Below are the code and all the weights of a small trained network. Each question names an input and a target symbol and asks about switching units off, where a switched-off unit gives its printed mean instead of its output.

import numpy as np


def w(rows, s, z=0):
    codes = np.array(rows[::2]) - 128.0
    scale = np.full(codes.shape[1], s)
    scale[-1] = z or s
    return codes * scale


def norm(h):
    return h / np.sqrt((h * h).mean(-1, keepdims=True) + 1e-5)


def f(y):
    return y / 2 * (1 + np.tanh(0.7978845608 * (y + 0.044715 * y**3)))


def softmax(a):
    e = np.exp(a - a.max(-1, keepdims=True))
    return e / e.sum(-1, keepdims=True)


def log_softmax(a):
    a = a - a.max(-1, keepdims=True)
    return a - np.log(np.exp(a).sum(-1, keepdims=True))


def net(x, mask):
    ids = ['ΔΞΩεηθλμτ'.index(c) for c in x.split()]
    T = len(ids)
    res = E[ids] + P[:T]
    r = norm(res)
    for j in range(2):
        rows = slice(4 * j, 4 * j + 4)
        q, k, v = (r @ M[0][rows].T for M in (Q, K, V))
        z = softmax(np.where(np.tri(T) > 0, q @ k.T / 4**0.5, -1e9)) @ v
        o = O[0][rows]
        res = res + np.where(mask[j], z, o[:, -1]) @ o[:, :-1]
    y = f(norm(res) @ A[0][:, :-1].T + A[0][:, -1])
    res = res + np.where(mask[2:18], y, B[0][:, -1]) @ B[0][:, :-1]
    return log_softmax(norm(res)[-1] @ U[:, :-1].T + U[:, -1])


Q, K, V, O, A, B = {}, {}, {}, {}, {}, {}
E = w([
[150,125,83],'Δ',
[143,185,77],'Ξ',
[183,110,126],'Ω',
[144,112,160],'ε',
[158,51,251],'η',
[152,145,108],'θ',
[167,122,182],'λ',
[195,105,195],'μ',
[193,150,166],'τ',
],0.02)
P = w([
[1,133,128],'0',
[221,67,133],'1',
[191,87,25],'2',
[176,131,83],'3',
[170,120,44],'4',
[174,155,107],'5',
[216,70,38],'6',
[177,141,114],'7',
[176,145,102],'8',
[162,123,64],'9',
[179,53,74],'10',
[227,183,100],'11',
[192,90,134],'12',
],0.0091)
Q[0] = w([
[109,78,125],'H0',
[2,109,206],'H0',
[148,76,152],'H0',
[158,95,94],'H0',
[17,216,168],'H1',
[186,86,138],'H1',
[137,102,122],'H1',
[119,135,162],'H1',
],0.014)
K[0] = w([
[119,110,111],'H0',
[192,135,58],'H0',
[151,88,124],'H0',
[98,109,141],'H0',
[250,175,115],'H1',
[86,150,125],'H1',
[85,104,120],'H1',
[151,172,115],'H1',
],0.021)
V[0] = w([
[162,160,155],'H0',
[190,33,110],'H0',
[139,79,215],'H0',
[57,88,56],'H0',
[34,196,166],'H1',
[156,57,23],'H1',
[8,52,127],'H1',
[146,34,117],'H1',
],0.015)
O[0] = w([
[118,100,87,166],'H0',
[62,161,183,156],'H0',
[109,75,186,254],'H0',
[152,178,189,22],'H0',
[243,159,71,161],'H1',
[24,183,119,30],'H1',
[166,254,193,151],'H1',
[62,156,227,134],'H1',
],0.017,0.012)
A[0] = w([
[144,236,161,142],'N0',
[200,78,115,129],'N1',
[119,177,119,72],'N2',
[124,156,115,72],'N3',
[118,180,139,70],'N4',
[116,132,122,67],'N5',
[6,111,124,253],'N6',
[99,211,123,138],'N7',
[156,119,117,160],'N8',
[225,82,104,175],'N9',
[137,139,106,141],'N10',
[103,175,101,129],'N11',
[115,135,163,93],'N12',
[222,161,133,130],'N13',
[125,157,117,162],'N14',
[133,77,84,143],'N15',
],0.017,0.0029)
B[0] = w([
[137,109,88,159],'N0',
[65,137,158,223],'N1',
[132,90,95,123],'N2',
[133,99,123,119],'N3',
[140,53,139,128],'N4',
[117,117,135,119],'N5',
[26,146,66,165],'N6',
[84,69,51,135],'N7',
[81,118,148,153],'N8',
[3,186,175,248],'N9',
[110,98,137,128],'N10',
[99,89,78,123],'N11',
[181,117,141,135],'N12',
[21,87,78,188],'N13',
[100,105,104,123],'N14',
[181,118,135,180],'N15',
],0.017,0.013)
U = w([
[92,136,41,10],'Δ',
[78,139,86,198],'Ξ',
[70,154,140,99],'Ω',
[112,220,144,4],'ε',
[169,115,208,93],'η',
[87,189,60,133],'θ',
[53,112,161,186],'λ',
[93,72,168,150],'μ',
[130,1,95,198],'τ',
],0.012,0.0021)

Each question gives the input, a string of symbols that net reads in full, and the target symbol t.
The units are the heads (4 rows each of Q, K, V and O) and the neurons (one row each of A and B). Each row of codes is followed by its name. A weight is (code - 128) times the scale printed after its matrix; where a second scale follows, it is the last column's (O, A, B and U).
mask holds one flag per unit, heads first, then neurons. A switched-off unit (its flag False) gives its mean, the last column of its rows in O or B, instead of its output. The means were averaged over made-up inputs and are rounded, as every weight is.
A unit's drop is (log p(t) with every unit on - log p(t) with that unit switched off) / (log p(t) with every unit on - log p(t) with every unit switched off).
The circuit of an input: a set's keep is (log p(t) with only the set's units on - log p(t) with every unit switched off) / (log p(t) with every unit on - log p(t) with every unit switched off). Starting from the 12 units with the biggest drops (on a tie, the unit counted first), units are removed one at a time, each time the one whose removal leaves the highest keep (on an exact tie, the one counted first), for as long as the keep stays at least 0.8.
units of the circuit, in order: the units of the circuit, biggest drop first
top k neurons: the k neurons with the biggest drops, biggest first
heads that matter: for each layer, one digit per head in row order, 1 if its drop is at least 0.15 and else 0, layers parted by /
drop of u: that unit's drop, to one decimal
input η μ η η η Δ, target η: units of the circuit, in order	(H0; H1; N9; N6)
input η λ τ τ, target η: top 3 neurons	(N9; N6; N1)
input τ θ μ μ τ τ θ τ Ξ τ μ, target τ: heads that matter	01
input η τ η ε, target η: heads that matter	11
input τ λ τ τ μ λ Ξ Ω, target τ: heads that matter	01
input ε τ τ τ τ τ λ, target ε: units of the circuit, in order	(H1)
input τ τ τ τ τ τ τ λ Ξ θ, target τ: heads that matter	01
input θ λ ε τ τ Δ Ω, target θ: heads that matter	11
input τ Δ τ, target τ: heads that matter	01
input η τ Ξ η, target η: units of the circuit, in order	(H1; N9; N6; H0)
input τ λ Ω τ τ μ ε τ Δ, target τ: heads that matter	11
input τ θ ε μ Ξ, target τ: heads that matter	11
input θ τ θ, target θ: heads that matter	11
input η λ θ η Ξ Ω θ τ, target η: units of the circuit, in order	(H1; H0; N9; N6)
input τ τ τ Ξ μ μ λ μ τ τ Ω τ, target τ: units of the circuit, in order	(H0)
input η τ μ ε η λ τ θ θ θ λ, target η: drop of N1	0.1
input τ λ ε Ξ ε ε ε τ Ω, target τ: drop of H0	0.2
input ε τ θ, target ε: drop of H0	0.3
